q53_q667: [  6.0   4.9 -16.9  -7.4  13.9  -6.4   0.3   1.1  -2.2 -15.1   9.2 -10.5
  14.4 -17.1  23.3  20.1 -11.5  10.8  14.2   0.9 -14.1  -4.4  14.7 -10.1
  -4.3  -8.9 -14.7  12.0  11.5   6.5  -7.5   2.7  20.9  10.7 -20.4   8.7
 -11.0  -5.8  -3.8  -1.1   3.9   4.0   4.1  -0.6   6.8   7.7   3.1  -7.8
 -18.6   6.9   8.4   3.6   9.5  -2.3 -11.8  -9.0  14.4   2.3  -2.4  -1.5
 -13.5 -25.9  15.8  -5.7  -6.8   8.5  -9.7  10.9  -4.6 -11.2   9.3  -2.9
  14.1 -20.5   2.1  24.4  -4.6  -7.8   4.9  -1.0  -1.9  -6.3 -12.6   3.1
 -17.8  11.6   8.9 -23.3 -28.4  -9.8  -6.3  -2.2  -3.5   5.9  10.8 -20.4
 -26.7  22.1  14.8   2.6  -0.6   5.4]
q142_q385: [ 29.3 -10.6   9.0  -9.9   7.3  23.9  -8.7  -7.8 -18.1  23.6  18.3  16.2
   9.6  -5.7   4.1   8.0  29.4 -10.6  -8.1  23.8   7.7  13.7 -19.8  12.4
 -29.7  16.9  -8.9 -26.8  16.9  17.3 -10.8  -0.1   5.0 -19.3 -19.2  25.6
  12.9   2.7 -14.7  -9.9  -0.8 -25.5   6.5  -9.3   4.5   0.7  20.1  13.4
   0.1 -10.1 -10.0 -10.5  16.7  15.9   4.7 -14.5  29.5   2.5 -17.0  -3.3
  20.8  17.0  11.4   3.5  20.1  -4.0  20.4  -8.4  -8.6  18.8   0.5  11.3
  -1.5  -9.8   1.9 -21.1  -9.1  -2.3 -45.4   1.7 -18.4   0.8  -8.4  20.1
   9.0  -7.4   5.1  23.6  -0.4 -28.6   6.5  -5.1   7.5   8.1  19.3  27.7
 -17.7   3.9  -7.1  38.1 -18.7  20.6]
[  5.1   7.3  -7.3 -11.1  -3.5 -17.8  12.3  -6.5  20.9  28.9 -12.0 -10.5
   4.5  21.3  -3.5 -16.7  -8.0 -11.5   7.3  -4.3 -21.1   6.3 -21.7 -17.0
  -8.7  17.8   4.5  -9.1  10.3   8.0 -13.1   7.5 -11.0  10.7  16.3  18.1
  -7.6  -6.9 -16.5 -20.7 -20.4   1.6  -9.6 -33.1  28.6  14.2 -26.9 -11.4
  13.1 -30.1   0.1   4.6  -9.9  -0.1   5.1  18.7  -5.9  13.3  -8.0 -10.6
  -9.9  -1.5  -2.4  -2.5 -15.3   1.8  -9.5  13.3   0.3  -4.2  -7.7  -2.8
  -1.1  13.1  -0.3 -17.4  -5.5 -20.2 -16.6  -0.1 -20.6  22.7   3.7  -8.9
   1.2  25.7  -8.6 -11.8   1.9  -8.9  -8.7  13.5  21.2 -23.1  13.4   6.5
 -31.9 -12.5  14.9  30.4 -20.3  39.5] | q142_q385
q142_q385: [-18.3 -25.4  -5.8   8.9  10.5 -15.7  -4.2 -11.4  -7.3   8.6  20.7  25.9
 -24.3 -14.4  -1.2  22.1  -5.5  -4.2  14.8 -13.3  20.0   6.2  25.4 -20.5
   0.9 -36.8 -15.4   7.8 -20.9 -10.6  -0.8   3.6   1.2  -3.9  -7.7  11.2
  -0.4  16.3   7.1  12.6  -9.8  -6.2  -1.9   1.0 -12.1   8.9  19.1  -9.7
  18.7  18.4  17.1  -0.8 -13.6  -2.4 -14.8   2.8 -14.3  -0.5  10.5  15.4
   7.9 -11.7   1.5  -8.5 -11.8   9.3   9.4   2.4 -21.7   2.9 -11.1  -7.9
  10.3  -6.3  22.5   2.4  -8.4  26.3   8.2  -0.5  23.1 -15.8   1.4  -9.8
  -3.5  -3.7  16.8   3.2  -6.9  13.9  15.4  -8.6 -20.2  -1.7 -25.6  -4.1
  29.9 -29.6  17.8   2.1   2.3 -22.5]
q495_q906: [ 23.1  14.2  43.5 -10.8 -41.1 -46.0 -17.5 -10.9 -38.7  30.4 -41.0   3.4
 -11.7   3.6   8.6   3.2  -7.2  -8.2 -13.9   7.8   3.6  26.8   7.7   4.0
 -12.6 -12.7 -11.1  28.4 -29.2 -26.7  25.3   7.2 -31.2 -26.0  19.6 -16.0
  -2.4  38.1  52.5  12.7 -22.5  19.2  50.2  28.4 -10.7  -3.4  -5.4 -49.8
  12.1 -25.1 -23.3   6.5  -2.1  17.8 -25.0  12.5  24.1 -10.5   5.6 -36.2
  -0.6 -12.2  -9.2  -8.1 -27.0 -40.3  -7.0  26.8  -4.9 -61.2  20.9 -10.4
  41.4 -32.1 -46.8  20.5  37.4  -7.7  60.3  27.9 -22.6 -20.7  -6.0 -32.9
 -19.5   7.3  34.5  10.6  39.5  -1.3  35.2  -8.7 -44.8 -10.4  15.0   9.4
 -23.5 -59.4 -30.8 -21.2  -6.2 -10.6]
q652_q118: [  4.2  -9.9  23.8  13.8   3.6   4.1  -4.2   8.7   8.0   3.0   7.7 -12.1
 -14.8  10.0 -11.8  -9.7 -22.2  12.6  37.0  18.3   7.5 -22.2   3.1   2.6
  -4.7 -14.3  -6.8  -9.3   0.9  -7.1   4.0   1.2 -18.3  -7.4  -1.6  10.2
  16.2   6.4   1.9  13.4  -2.3  -1.0   0.8 -14.0   4.0   1.1 -17.8  11.8
   9.5  21.5   6.1  -4.8   4.7 -17.5   8.4 -15.8  -5.8  23.0   6.5  39.5
   3.8  -0.6  -0.7  -9.7 -17.3  12.4 -13.5 -15.1  -6.5 -11.8 -21.6  -2.8
  16.4 -31.7  -7.9  19.7 -12.5  -2.2  25.6   2.4  12.5 -11.6  -8.1  -1.3
   5.4  14.3   2.1  -1.7  -3.4  22.7 -13.3  27.2 -19.3  -0.4  25.6 -24.6
 -15.3   6.7   6.4   1.4  12.8 -25.7]
q957_q777: [ -5.3  11.3   5.8  36.3  -4.6   6.1  -2.3  -3.1 -10.8  -8.5  -8.3  -6.9
 -19.3  -5.1  -4.5  -6.0  -4.6   9.9   1.0   3.0  -9.1  -0.3   2.1 -10.3
  -5.8  -6.4  -9.7  -1.0 -20.7  -0.6   6.0   6.3   7.7 -10.7   8.2   2.7
  -9.2 -16.1  -6.1  -2.5   6.8   8.1 -18.2 -13.3   4.3  -6.4  -1.9  -9.5
  -8.7 -10.0   3.5 -14.5   7.4   7.7  -3.7 -22.2  -9.0  -3.3  -8.5   7.3
  19.8 -10.4   4.9  -6.0 -17.5   6.8  18.5 -15.0   7.6  -6.3 -10.4 -10.7
  12.4 -14.4 -18.6  -5.2  -4.1  -5.2   7.1  11.9   4.2  21.4  16.8 -24.6
   8.7   4.4   4.2   0.9  12.2 -19.6 -18.0   5.8  -9.6  22.6   1.1  -6.9
  16.7  10.8  -2.7  -2.4 -18.0  18.9]
q652_q118: [ 13.5   3.9   2.2 -16.7  -4.9  -6.5 -14.2  -1.0   0.2 -17.7  -4.0  -3.6
  -9.1  -6.6  -0.8  -5.9  11.8  10.4 -15.5   0.3   0.0   2.3  -3.2  18.8
  -1.6   0.3   7.0  14.7   5.0   4.4  -1.0  -6.8 -10.9  -7.5  -9.6 -16.5
  -4.9  -8.0  -8.8  -4.1   6.4  -2.4 -11.8 -15.3  -3.3  -5.0  13.9  18.7
   6.4  -7.7  -4.9   1.1  -7.0  20.1 -13.3  30.7   9.6 -10.3  18.5   3.7
 -21.3 -17.1  18.4   3.5  19.9   0.6   0.2  -1.8 -11.2   6.2 -10.2   1.9
  -2.7   9.6  13.1 -14.4   1.8  -3.4 -15.4   2.2 -11.9   3.0 -13.5  -7.6
  -9.8   5.6  -2.6 -14.3  -0.1 -13.7 -16.8  -8.6 -15.4  -2.2 -13.6   7.9
   9.1  -1.0   0.9 -11.6   3.6  -3.7]
[ 19.4 -11.9  21.4  -7.1   8.7  11.5  10.1 -10.6  11.9 -10.7 -38.0 -17.7
  18.2  18.5 -22.6  28.8   9.2 -35.1 -18.6   9.9  51.2 -36.1 -41.9  -6.5
  -5.5 -38.7  27.7  -5.8   1.4  15.4  -1.0   9.4   4.6   6.5   6.6 -17.2
  21.0   8.6  20.6   5.3   9.8   8.0   2.5 -16.6   5.6   4.5  22.0  23.6
  26.0   1.2 -11.4 -27.2 -30.7 -22.6 -26.7  40.2 -23.5  -5.4 -20.7  21.8
   4.3  26.8  -1.8  19.8 -18.9  -2.8   4.6 -42.6  49.5 -33.4  -0.8  -3.1
 -47.4  24.4   2.3  -4.2 -24.7  11.7  21.2  24.2  19.4   6.8  -4.1 -16.3
  31.4 -32.1  -9.4  18.2  44.1  21.6   2.2 -26.1   3.5  -7.5 -13.9  -7.8
   4.7  -3.6  23.3  -3.6   1.4 -19.9] | q53_q667
[  0.4  14.3   7.4   7.8  16.3   2.0   2.4 -12.3   0.3   6.3  -2.8  14.0
 -13.4  -8.1 -17.3   2.8  12.3  17.8  11.9   0.4  16.4  -4.3   3.6   5.5
 -15.8  -1.3  -9.9  -6.3  -1.3   2.2  -2.7 -11.4  13.0  11.6 -13.3  20.1
 -13.7   1.4  -1.1   1.7  -6.6  16.0  -4.1   1.6  10.3   0.6   5.0 -14.2
   8.8   9.5   6.7 -12.2   0.7  -0.1  -7.8  16.2   7.4 -23.7  -3.3   1.3
   2.9   0.0  21.4   8.0  -4.0 -22.6  -2.9  -9.1   2.9 -20.6   6.5   4.7
   5.9 -13.8   6.7  -9.9  13.1  -2.4   4.6  -3.2  16.1  -0.1 -11.0   2.2
 -12.9  -6.2  25.6  -2.7  -1.1   1.5  13.3  -0.9   4.4   8.3   7.2  -4.4
   0.3  -5.2  -0.2 -11.7   2.4  16.4] | q495_q906
[-23.7 -29.4  -9.8 -10.5   2.4  14.5 -18.2   5.5  -4.3   8.9 -20.2   0.4
  -2.0  -9.8  15.8   0.5 -22.6 -31.7  -6.4  -0.4 -26.7  15.7   7.8  13.3
  39.2  15.4   0.5  33.7   1.7   4.7   5.8  31.8 -30.6 -11.3   4.0   3.9
   7.8 -10.7   5.0 -28.2 -19.1  -1.1   3.1  -9.9 -18.1  10.1  -5.4 -28.0
   3.2 -12.3  -3.7  20.3   6.8  -4.0  -7.7  -0.4  -1.5  16.8   6.7  18.7
 -17.4  -2.1   7.8  -2.5 -26.9 -10.2   0.2  24.9  21.0  27.1 -22.2 -25.7
  -9.8  31.5 -11.8  -6.0   8.8 -10.4   9.7  10.3  14.6 -24.1  10.7 -11.5
 -29.4  15.9  21.5  10.8  30.1 -22.8   1.3 -35.0  24.2  14.7 -27.1   4.5
 -10.6   4.6  -5.5 -12.7  -7.2   1.3] | q495_q906
q26_q767: [  1.0  -2.8   4.6 -18.1  15.4  -2.2 -32.1 -11.8   5.8   4.2  -3.3  -4.4
 -10.0  -8.4 -16.2  10.3 -12.5  -5.1  10.3  -1.8   1.8 -19.2   2.7  14.3
 -17.7  -6.6  -0.2  21.8   3.8 -13.6  19.7  -8.8  -0.1  -8.5  -9.0 -17.4
 -15.5 -21.0 -13.4 -11.4   2.8 -17.9  11.3  -2.8  12.4  -8.3 -13.5  -1.0
   2.9 -29.8   2.1  11.0   2.8  20.0 -14.7  16.8 -13.7   1.7 -35.0   7.2
  -8.0 -13.8  -0.6   4.2   5.7   4.5  -1.3   0.5   2.3 -12.0  -2.5  -8.4
  15.1   0.2   7.2  19.9   5.3   4.1   8.1  17.1  21.2  -7.4  -2.0 -16.4
 -19.4   1.8  11.4  -4.3 -11.3  20.4 -14.3  -2.7 -11.8  20.1  -2.4   0.3
 -10.2  -3.5  12.9  11.4   4.7  13.4]
[ -8.9   9.2   7.5 -16.2  -8.9  25.0 -30.9  -2.6 -23.2 -12.4   4.4  14.6
  -5.0 -24.7  -8.7   7.6   4.1   6.2   0.0 -25.6 -19.1  14.9   1.4  -8.7
 -17.5   0.0 -32.9 -26.1  -4.2   7.7   3.1 -10.7 -14.8   7.6 -23.9  -0.5
  24.5  -9.2 -16.6 -24.3 -13.0 -15.9 -11.0  13.9  14.3  -0.5  16.8   6.3
  28.2  12.1 -26.0  -6.0  28.4 -17.4 -13.6  -1.7  17.0  -7.9   9.6  -1.5
  17.9  -6.5  11.3  -1.0  -3.2  -0.6  51.1  -8.5  -1.6  -1.7 -13.7 -23.3
   7.0  -6.8  -2.7 -15.9  -7.2  21.8  -4.8  12.4  13.4   4.3 -14.5  -3.7
   9.9  20.1   1.8   5.3 -11.4 -10.9   7.4  12.3 -15.2  17.6   7.2 -23.0
   5.9   3.9  21.4   7.8   6.5  -5.3] | q495_q906
[-26.7   8.5 -35.5   8.3 -23.7 -46.5   8.2   4.6  49.2  -6.3 -31.9  -4.8
 -19.6   7.4 -18.7  22.2 -13.6 -30.0   3.7 -48.1 -10.8 -10.1  14.2 -14.4
   0.5  12.1  46.4  20.0  18.6  17.2   2.4  28.0   9.5   6.0  12.2   8.1
  15.7  -7.5 -22.8  13.8  18.1  14.2   0.5 -29.0 -19.9 -18.3  -1.0 -16.0
   5.8   2.3 -12.3 -27.3 -26.8  12.0   0.7 -41.0  -7.0  11.7   6.1  12.6
  11.8 -33.6  17.6 -15.3  13.8  19.3 -22.2 -29.7 -16.9  -9.9 -29.0 -29.4
 -43.7  34.1 -11.8  27.7  -4.4  29.8  33.6 -23.0  32.2  20.2  18.2  30.8
 -13.1  -0.1  -7.0 -62.6   0.9  -8.9  26.3  17.8   1.2   8.9 -30.0  28.8
   9.4   8.3   3.1   6.2   2.7  18.1] | q142_q385
[-31.3 -21.8   2.7  22.6  -1.6  -1.2  -6.2 -14.8  26.6 -20.0  -0.5  -8.3
  12.1  -2.7   6.6  -2.6   2.9   1.3   1.9 -18.8  11.7   6.6  -3.9 -12.6
 -23.6  11.1  -1.7  -7.6   4.1  -1.2   7.3   8.3   5.8  -8.6  -9.7   7.4
 -10.0   0.5  -2.3   5.4  -6.6   5.4   4.5  17.3 -11.4   9.2   4.8 -20.2
  -0.1  -3.9 -11.0   7.6  10.8  -2.6  16.8  -5.2  -5.2   1.0  10.6 -16.8
   3.3  -2.6  -0.2 -12.0   1.6  16.3  -7.9   8.5 -14.2  -3.4  -4.3  -5.8
  10.7  -1.0  26.7 -21.5  22.9  -6.5   0.2  -1.3 -10.5   3.6 -13.7  11.8
 -13.3 -11.7   3.3  -3.4 -15.2   2.9  -2.8  10.9   7.3   0.6   6.1  10.8
  13.2  17.2 -33.4   7.4   2.2  21.4] | q53_q667
[ -8.9  16.7  11.5 -15.5  -4.4   5.6 -40.8   5.8  -4.3  19.5 -15.8 -19.0
 -15.5 -12.4   2.0   0.3   1.2  14.6  -8.5  20.2 -21.4  16.8 -10.6  -6.8
  -7.1  10.2 -58.9   4.4  -6.7   4.2  26.1  20.3 -27.7 -13.8  10.5  -4.3
  23.4   3.1   0.7 -20.1 -36.1  -0.9  22.7  15.9  10.4  13.2   8.6 -29.9
  36.6  24.8 -23.9  -5.3   2.2  25.1 -33.2  -6.4  30.0 -27.8   9.8 -16.0
  -8.1   4.2  19.3   2.6 -55.9   3.3  42.2   3.0   4.9   8.0 -23.0 -11.6
   2.8  21.2 -15.3   6.5  11.1 -15.7  27.8  20.9  13.2 -32.1 -36.0 -43.1
   0.2   9.5   8.3  33.9  25.1 -13.7  17.1   4.4  14.9  26.9  -1.5  -4.3
 -26.8  -9.9  13.4 -13.7 -17.4  14.5] | q495_q906
[ 17.5   3.0   0.2   2.3  13.7   0.6 -21.0  22.0  15.5  22.4   2.8  18.1
  27.8  16.5  11.8  16.9 -39.7 -16.1  13.3 -13.5 -14.1 -32.4   2.2   3.5
   0.3  18.4 -11.7 -12.5  -2.3  11.2 -30.0 -19.1   3.5 -20.1 -21.1   2.9
  12.2  -6.4  -4.3  -7.2   3.2   5.7  -7.0  10.1  20.3 -12.2 -23.1   3.0
   7.9 -10.0  32.8   9.6 -28.0  -8.3 -13.2  -1.0   2.8  -0.2 -48.5  47.5
 -20.1   0.6 -20.9  11.1  36.3  23.3  13.9 -15.7   1.1  23.2  -0.4 -18.5
   3.5 -37.8   4.6 -14.9 -15.7  23.0  35.5   2.5   1.4   4.4 -45.3 -10.6
   9.7   8.5 -32.8 -10.7  13.8  56.5  -7.8 -44.9  14.5  25.5  21.3  -8.3
 -20.8   1.3 -27.9  -4.2 -27.9 -10.2] | q26_q767
q26_q767: [-34.0  16.5  -9.3  17.4   5.5   4.2  -1.6 -37.2  -0.4  -6.7  23.9 -19.8
 -19.3 -13.0  -9.7 -24.8  -5.4   9.1   1.4 -24.4 -34.2  13.5   9.4  11.3
  13.4 -11.7 -15.3  -0.5   1.3 -29.8 -14.9   0.5  39.6  48.3  -3.2  -7.4
  -0.7  34.7 -10.7  -6.1 -26.7  -8.9   4.5 -12.7  12.3  -6.8 -10.4   4.8
   7.0   4.8  -3.8  -3.8   3.7   8.6  28.3  22.8  12.8 -29.8 -14.3  -1.9
 -12.1  -0.6   0.4  11.0  -7.9 -26.5 -32.1  20.0 -12.2 -22.0  19.7 -15.2
 -31.0  20.5 -10.9  -8.3  34.6  -9.7  28.0 -12.1  -9.7  -8.5 -11.2 -15.1
  11.5  19.6 -28.3   3.9   1.8  -3.8  16.1  16.2  -5.4  26.1  -1.0  -0.5
  10.6  -7.5  35.4  22.9  -3.9  -2.2]
[ -8.6   0.4  -8.1 -11.4  14.9 -15.5 -20.7   9.7  12.2  20.8   8.5   9.0
   2.8  -3.9  -3.4 -11.8  -8.0 -17.5  16.9  18.4  -6.4  -7.7   3.7 -11.1
  12.3 -14.9  -4.7  -4.0   3.6 -21.9 -15.2  -6.7   4.2   4.8 -29.5   3.0
  10.6  -6.2  -8.6 -10.6 -15.1  13.0  10.8  10.4   1.5 -10.0 -20.4  -5.5
  -1.2  -7.5  15.4 -13.3  -9.1  15.3   4.5  17.0  -3.2 -17.5 -25.3  12.2
 -21.2   2.4   2.4   6.3  -6.4 -25.4   6.0 -13.6   6.1  -1.9  -4.3  -4.0
 -10.7  -7.5  16.1   6.7   3.3  -8.8  -3.2  11.8   1.0   6.1 -12.9 -15.2
 -17.1  18.2  15.0 -20.0  13.8  20.4  15.0  -8.3  -4.4  11.2 -12.8  -0.2
  12.8  15.6   7.5   0.4  13.3   7.5] | q26_q767
q514_q989: [ -6.5  12.9   7.5   2.8 -15.1   3.4   4.0  -8.8 -22.9 -12.2   5.8  -3.7
   0.9   1.4  25.4   9.2 -16.4 -19.7   2.2 -11.5 -14.5 -28.8  -2.4  -5.8
  -9.4 -12.9 -13.6  14.2   0.1   6.4 -13.6  14.2   6.9  14.0   6.4 -23.1
   8.3  -2.0 -21.4  12.4   3.1 -20.2   1.8 -18.7   0.9   8.9  -2.2  11.3
   0.9 -18.0   9.5  -8.5  16.9  -7.0  -7.2  -4.7   9.1  -6.0  -3.0  20.0
  -4.6   3.3 -16.3  -2.8 -12.2   8.5  -8.2   8.1   1.5   7.2   1.5   6.2
  17.9  10.1  12.1  -3.3   0.1 -24.7   3.7   3.8  18.9 -18.8  -4.5  10.5
   2.9  -9.5 -13.2  -4.7  -9.0 -11.2 -16.5  32.7  -4.6  -1.9  -2.3  -3.2
  -7.0  -5.9  -1.4 -13.8 -14.2   1.6]
